Here is a tiny trained network, its code and every weight. The questions are about switching its units off for an input and a target symbol, where a switched-off unit gives its printed mean instead of its output.

import numpy as np


def w(rows, s, z=0):
    codes = np.array(rows[::2]) - 128.0
    scale = np.full(codes.shape[1], s)
    scale[-1] = z or s
    return codes * scale


def norm(h):
    return h / np.sqrt((h * h).mean(-1, keepdims=True) + 1e-5)


def f(y):
    return np.maximum(y, 0)


def softmax(a):
    e = np.exp(a - a.max(-1, keepdims=True))
    return e / e.sum(-1, keepdims=True)


def log_softmax(a):
    a = a - a.max(-1, keepdims=True)
    return a - np.log(np.exp(a).sum(-1, keepdims=True))


def net(x, mask):
    ids = ['βδεηθλξπστφω'.index(c) for c in x.split()]
    T = len(ids)
    res = E[ids] + P[:T]
    u = 0
    for l in range(2):
        q, k, v = (norm(res) @ M[l].T for M in (Q, K, V))
        z = softmax(np.where(np.tri(T) > 0, q @ k.T / 2**0.5, -1e9)) @ v
        res = res + np.where(mask[u], z, O[l][:, -1]) @ O[l][:, :-1]
        u += 1
        y = f(norm(res) @ A[l][:, :-1].T + A[l][:, -1])
        res = res + np.where(mask[u : u + 4], y, B[l][:, -1]) @ B[l][:, :-1]
        u += 4
    return log_softmax(norm(res)[-1] @ U[:, :-1].T + U[:, -1])


Q, K, V, O, A, B = {}, {}, {}, {}, {}, {}
E = w([
[133,92,154,186,54,119,84,122],'β',
[152,130,126,113,144,192,44,90],'δ',
[72,80,147,136,51,82,162,92],'ε',
[120,138,103,147,102,202,188,149],'η',
[94,66,58,94,3,152,96,139],'θ',
[231,86,104,189,151,80,167,167],'λ',
[196,79,172,95,125,133,130,109],'ξ',
[121,92,173,142,200,101,166,106],'π',
[157,160,156,108,70,78,183,112],'σ',
[153,83,50,134,178,136,103,142],'τ',
[181,190,168,164,40,69,116,100],'φ',
[164,179,138,73,82,156,173,76],'ω',
],0.027)
P = w([
[159,120,87,192,85,118,166,109],'0',
[141,113,113,165,85,120,177,137],'1',
[141,124,117,118,95,109,171,166],'2',
[140,138,142,83,103,95,177,187],'3',
[117,157,179,66,113,73,168,217],'4',
[92,163,141,1,129,65,162,240],'5',
],0.0082)
Q[0] = w([
[134,155,124,59,56,69,40,46],'L0H0',
[97,122,170,93,3,102,169,88],'L0H0',
],0.034)
K[0] = w([
[136,165,110,107,75,252,71,147],'L0H0',
[96,191,211,129,100,156,201,205],'L0H0',
],0.04)
V[0] = w([
[62,223,146,136,199,202,191,249],'L0H0',
[172,83,93,229,143,134,174,126],'L0H0',
],0.014)
O[0] = w([
[165,50,231,210,161,254,155,192,2],'L0H0',
[161,41,26,23,223,135,148,227,248],'L0H0',
],0.0064,0.0063)
A[0] = w([
[127,113,192,43,164,105,73,162,186],'L0N0',
[86,121,97,148,142,133,170,55,180],'L0N1',
[112,126,52,253,187,179,126,119,8],'L0N2',
[101,95,123,174,202,162,93,20,174],'L0N3',
],0.024,0.0014)
B[0] = w([
[134,164,92,29,78,88,151,104,254],'L0N0',
[131,82,114,95,140,188,147,144,183],'L0N1',
[92,247,152,86,166,77,52,116,162],'L0N2',
[108,146,156,66,237,216,229,81,153],'L0N3',
],0.014,0.0074)
Q[1] = w([
[159,122,133,17,7,202,148,137],'L1H0',
[95,118,191,94,218,8,164,74],'L1H0',
],0.017)
K[1] = w([
[130,74,251,34,51,161,104,175],'L1H0',
[136,135,99,88,91,197,194,247],'L1H0',
],0.02)
V[1] = w([
[17,158,50,205,194,101,233,48],'L1H0',
[112,245,75,169,92,188,197,252],'L1H0',
],0.018)
O[1] = w([
[78,122,249,244,158,168,133,183,2],'L1H0',
[222,138,122,153,96,182,158,200,99],'L1H0',
],0.011,0.0057)
A[1] = w([
[133,128,109,133,125,144,2,111,43],'L1N0',
[247,53,173,131,191,174,47,123,132],'L1N1',
[151,176,102,187,180,131,122,61,9],'L1N2',
[158,79,118,162,136,61,85,93,36],'L1N3',
],0.033,0.0016)
B[1] = w([
[119,168,162,119,124,142,153,191,202],'L1N0',
[189,3,91,151,183,73,129,223,201],'L1N1',
[90,156,54,183,129,112,123,129,165],'L1N2',
[154,102,185,152,124,163,104,111,255],'L1N3',
],0.028,0.006)
U = w([
[145,155,86,194,94,103,55,115,223],'β',
[144,100,207,107,112,190,85,159,156],'δ',
[42,47,135,151,99,115,142,138,140],'ε',
[191,64,139,171,158,77,131,166,160],'η',
[128,150,120,156,99,57,230,153,76],'θ',
[125,121,196,103,204,137,202,114,120],'λ',
[111,104,119,78,125,109,63,44,84],'ξ',
[134,214,143,105,172,112,88,202,113],'π',
[186,134,119,126,108,251,166,99,145],'σ',
[117,141,74,186,167,167,149,94,255],'τ',
[117,109,100,132,115,176,151,142,82],'φ',
[78,122,84,114,20,167,72,198,21],'ω',
],0.012,0.0056)

Each question gives the input, a string of symbols that net reads in full, and the target symbol t.
The units are the heads (2 rows each of Q, K, V and O) and the neurons (one row each of A and B). Each row of codes is followed by its name. A weight is (code - 128) times the scale printed after its matrix; where a second scale follows, it is the last column's (O, A, B and U).
mask holds one flag per unit, layer by layer, with each layer's heads first. A switched-off unit (its flag False) gives its mean, the last column of its rows in O or B, instead of its output. The means were averaged over made-up inputs and are rounded, as every weight is.
A unit's drop is (log p(t) with every unit on - log p(t) with that unit switched off) / (log p(t) with every unit on - log p(t) with every unit switched off).
The circuit of an input: a set's keep is (log p(t) with only the set's units on - log p(t) with every unit switched off) / (log p(t) with every unit on - log p(t) with every unit switched off). Starting from all 10 units, units are removed one at a time, each time the one whose removal leaves the highest keep (on an exact tie, the one counted first), for as long as the keep stays at least 0.8.
circuit, biggest first: the units of the circuit, biggest drop first
top k neurons: the k neurons with the biggest drops, biggest first
top k neurons in layer l: the k neurons of layer l with the biggest drops, biggest first
drop of u: that unit's drop, to one decimal
input ω σ ξ β η β, target η: circuit, biggest first : [L0H0, L1N1]
input σ λ π η, target π: circuit, biggest first : [L0N2, L0H0]
input ω σ φ, target β: circuit, biggest first : [L0H0, L0N0, L1N2]
input τ ξ σ σ β, target δ: circuit, biggest first : [L0H0, L1N3, L0N0]
input φ η ω σ σ δ, target σ: circuit, biggest first : [L0N3, L0H0]
input σ ξ ξ φ σ η, target σ: circuit, biggest first : [L0H0, L0N0, L1N0]
input π ε τ ε η, target ε: circuit, biggest first : [L1H0]
input ξ ε η, target ε: top 2 neurons : [L0N0, L0N1]
input σ τ ξ σ τ, target ξ: top 2 neurons in layer 1 : [L1N1, L1N0]
input φ σ λ β ε, target ε: circuit, biggest first : [L0N1, L1H0]
input σ δ π β φ ω, target σ: circuit, biggest first : [L0H0, L1H0]
input λ σ η φ, target η: top 2 neurons : [L1N1, L0N0]
input β ξ η, target ξ: drop of L1H0 : 0.3
input φ ξ η σ, target η: drop of L0H0 : 2.0
input λ σ δ, target τ: top neuron in layer 0 : [L0N3]
input σ τ ε, target ε: drop of L1H0 : 1.0
input τ σ φ, target β: drop of L1H0 : 0.1
